Below are the code and all the weights of a small trained network. Each question names an input and a class and asks about switching units off, where a switched-off unit gives its printed mean instead of its output.

import numpy as np


def w(rows, s, z=0):
    codes = np.array(rows[::2]) - 128.0
    scale = np.full(codes.shape[1], s)
    scale[-1] = z or s
    return codes * scale


def f(y):
    return np.maximum(y, 0)


def log_softmax(a):
    a = a - a.max(-1, keepdims=True)
    return a - np.log(np.exp(a).sum(-1, keepdims=True))


def net(x, mask):
    res = np.array(x, float).reshape(1, 4) / 4 @ E
    y = f(res @ A[0][:, :-1].T + A[0][:, -1])
    res = res + np.where(mask, y, B[0][:, -1]) @ B[0][:, :-1]
    return log_softmax(res[-1] @ U[:, :-1].T + U[:, -1])


A, B = {}, {}
E = w([
[218,182,50,16],'x0',
[162,254,58,252],'x1',
[249,68,211,155],'x2',
[124,120,122,129],'x3',
],0.01)
A[0] = w([
[217,198,119,111,147],'n1',
[12,127,163,97,134],'n2',
[32,163,105,102,216],'n3',
[161,138,67,197,179],'n4',
[71,123,186,175,216],'n5',
[105,140,38,58,130],'n6',
[83,63,148,47,254],'n7',
],0.011,0.0078)
B[0] = w([
[131,172,195,59,204],'n1',
[47,159,199,75,205],'n2',
[12,231,73,64,223],'n3',
[76,249,167,161,211],'n4',
[20,98,253,214,227],'n5',
[138,130,26,93,193],'n6',
[150,56,165,2,248],'n7',
],0.0092,0.014)
U = w([
[104,202,201,76,253],'0',
[54,198,108,190,6],'1',
[150,24,192,156,194],'2',
[144,172,179,234,170],'3',
[125,120,57,49,96],'4',
[128,220,56,117,9],'5',
[254,78,131,80,118],'6',
],0.0094,0.0036)

Each question gives the input, the list of numbers given to net, and the class t.
The units are the neurons (one row each of A and B). Each row of codes is followed by its name. A weight is (code - 128) times the scale printed after its matrix; where a second scale follows, it is the last column's (A, B and U).
mask holds one flag per neuron, in row order. A switched-off neuron (its flag False) gives its mean, the last column of its row in B, instead of its output. The means were averaged over made-up inputs and are rounded, as every weight is.
A unit's drop is (log p(t) with every unit on - log p(t) with that unit switched off) / (log p(t) with every unit on - log p(t) with every unit switched off).
The circuit of an input: a set's keep is (log p(t) with only the set's units on - log p(t) with every unit switched off) / (log p(t) with every unit on - log p(t) with every unit switched off). Starting from all 7 units, units are removed one at a time, each time the one whose removal leaves the highest keep (on an exact tie, the one counted first), for as long as the keep stays at least 0.8.
units of the circuit, in order: the units of the circuit, biggest drop first
most important unit: the unit with the biggest drop
k most important neurons: the k neurons with the biggest drops, biggest first
drop of u: that unit's drop, to one decimal
input [5,4,-3,5], class 5: units of the circuit, in order => [n5, n7]
input [2,0,-5,-5], class 4: units of the circuit, in order => [n5, n6]
input [8,5,-1,5], class 5: 4 most important neurons => [n6, n5, n7, n2]
input [7,-5,0,-5], class 4: most important unit => n6
input [4,-1,5,2], class 6: units of the circuit, in order => [n3, n5]
input [-2,6,1,-6], class 3: units of the circuit, in order => [n3, n7]
input [4,6,-3,0], class 5: units of the circuit, in order => [n5, n6]
input [6,0,-8,-1], class 4: 3 most important neurons => [n6, n4, n5]
input [5,4,-1,-7], class 5: units of the circuit, in order => [n5, n7]
input [1,-1,5,-4], class 6: units of the circuit, in order => [n5, n3, n4]
input [-3,3,7,-1], class 3: units of the circuit, in order => [n7, n3]
input [3,1,-3,8], class 5: 2 most important neurons => [n7, n5]
input [-1,3,-3,7], class 1: 2 most important neurons => [n7, n1]
input [0,5,-5,-6], class 1: 2 most important neurons => [n7, n4]
input [-3,3,0,-6], class 1: units of the circuit, in order => [n7]
input [1,5,-5,-6], class 5: 3 most important neurons => [n5, n6, n2]
input [3,1,0,0], class 5: 3 most important neurons => [n5, n7, n2]
input [2,7,-6,-7], class 5: 2 most important neurons => [n5, n6]
input [0,-8,7,-6], class 2: 3 most important neurons => [n6, n1, n3]
input [8,4,-6,-3], class 5: most important neuron => [n6]
input [1,-7,7,4], class 6: 2 most important neurons => [n5, n7]
input [1,-4,1,-5], class 6: drop of n3 => 0.2
input [-2,4,-3,-2], class 1: drop of n7 => 0.3
input [-4,1,6,-4], class 3: drop of n7 => 0.5
input [2,-4,-2,7], class 4: drop of n5 => 0.1
